[[127, 119, 119, 130, 124, 126, 128, 120, 130, 137, 143, 112, 125, 142], [127, 128, 148, 139, 122, 123, 123, 129, 136, 119, 139, 130, 125, 138], [133, 139, 116, 112, 135, 134, 133, 138, 129, 138, 116, 129, 132, 110], [128, 121, 111, 124, 126, 129, 131, 121, 127, 142, 138, 111, 127, 137], [126, 120, 130, 135, 122, 124, 126, 121, 133, 130, 145, 116, 124, 144], [130, 142, 147, 128, 130, 129, 127, 142, 135, 119, 120, 143, 130, 116], [129, 124, 106, 119, 129, 132, 134, 124, 125, 144, 131, 114, 129, 129], [128, 133, 152, 138, 124, 124, 123, 134, 137, 116, 133, 136, 126, 131], [132, 144, 138, 122, 133, 132, 129, 143, 133, 124, 116, 141, 132, 111], [126, 123, 140, 138, 121, 123, 124, 124, 135, 124, 144, 122, 124, 143], [132, 143, 127, 116, 135, 133, 131, 141, 131, 131, 115, 136, 133, 108], [129, 138, 152, 134, 128, 127, 124, 139, 137, 116, 126, 141, 128, 123]]
The entry just left of the smallest entry: 124
The smallest entry? 106
The entry just right of 106? 119
The entry just right of 147? 128

[[131 102 111 131]
 [132 114 120 130]
 [135 117 126 129]
 [138 122 128 129]
 [139 126 130 128]
 [141 127 131 127]
 [142 130 133 129]]
Indices start at 0.
The largest entry -> 142
Which number is the entry at row 1, column 0? 132
The entry in the bottom-right corner is 129
Which number is the entry in the top-right corner? 131
The top-left entry: 131
Which number is the entry at row 2, column 0? 135
The entry directly below 117 is 122
The entry in row 1 and column 2 -> 120
The entry in row 0 and column 1: 102

Questions about the row below.
1) Report the entry just left of 130.
2) Report the 2nd entry from the right.
3) Report the 2nd entry from the left.
125  153  128  129  130  152  148  156  138
1) 129
2) 156
3) 153

B =
[[134 116 140 135 126 116 115 134 123]
 [124 126 135 133 124 124 120 135 123]
 [115 132 107 112 118 142 130 120 151]
 [116 157 137 121 116 154 151 123 126]
 [127 135 128 154 143 124 119 149 133]
 [119 132 133 130 120 126 129 125 123]
 [124 133 126 127 130 125 126 120 128]
 [131 134 128 139 129 129 119 127 137]]
Indices start at 0.
The top-left entry: 134
The entry at row 1, column 0: 124
The entry in row 0 and column 2: 140
The entry just left of the largest entry -> 116
Give the bottom-left entry.
A: 131
The bottom-right entry: 137
The entry directly below the smallest entry -> 137
The entry in row 2 and column 2: 107
The entry at row 2, column 0 -> 115
The entry at row 0, column 1: 116
Give the bottom entry of the column that holds the largest entry.
A: 134
Give the entry directly above the largest entry.
A: 132
Give the top-right entry.
A: 123
The entry just left of 142 -> 118
Give the largest entry.
A: 157
Give the entry just left of 139.
A: 128

m = [114 117 130 134 131 149 113 116 117 142 103 135]
The entry just right of 130: 134
The entry just right of 142 -> 103
The entry just right of 131: 149

Questions about the row below.
1) The third entry from the right?
2) The 1st entry from the left?
3) The entry just right of 134?
4) The second entry from the right?
5) The first entry from the right?
[138 127 141 149 125 140 109 133 124 141 134 131 124 121 124 140]
1) 121
2) 138
3) 131
4) 124
5) 140

W =
[[135 140 125 132 128 132 138]
 [115 131 125 127 148 127 118]
 [139 113 136 124 103 125 130]
 [148 131 129 131 102 131 146]
 [114 112 128 133 115 127 124]
 [137 146 129 118 156 128 124]
 [122 122 129 127 130 127 122]
 [139 138 126 132 122 131 140]
 [133 145 121 138 127 134 143]
 [118 130 123 137 127 131 131]
 [121 133 124 132 136 130 127]
 [107 121 125 132 138 127 117]
 [104 136 118 140 146 132 125]
 [138 133 128 127 123 129 135]]
Indices start at 0.
Report the entry in row 2 and column 1.
113
Report the bottom-right entry.
135
Report the entry in row 1 and column 0.
115
The entry at row 1, column 2: 125
The top entry of the column that holds the largest entry is 128
The entry directly above the largest entry -> 115
The entry in row 0 and column 0: 135
The largest entry -> 156
Report the entry in row 2 and column 0.
139
Report the entry directly above 126.
129
Report the entry in row 0 and column 1.
140
Report the entry directly below 107.
104
The entry directly above 113: 131
Report the entry at row 0, column 2.
125
Report the entry just left of the smallest entry.
131
The entry in the bottom-left corner is 138
The entry just right of the smallest entry is 131
Report the bottom entry of the column that holds the largest entry.
123
Report the entry directly above the smallest entry.
103
Report the minimum.
102
The top-right entry: 138
Report the entry just left of 143.
134
Report the entry just right of 134.
143

grid =
[[129 111 120 119 125 112 118 125]
 [119 129 127 120 117 111 144 122]
 [138 141 154 125 138 119 123 138]]
Indices start at 0.
The top-right entry -> 125
The entry just left of 112 -> 125
The entry just right of 127 is 120
Report the entry directly below 117.
Answer: 138
The entry in the top-left corner: 129
Report the entry at row 0, column 2.
Answer: 120
Report the entry at row 1, column 0.
Answer: 119
The entry at row 2, column 0 -> 138
Report the entry at row 0, column 1.
Answer: 111
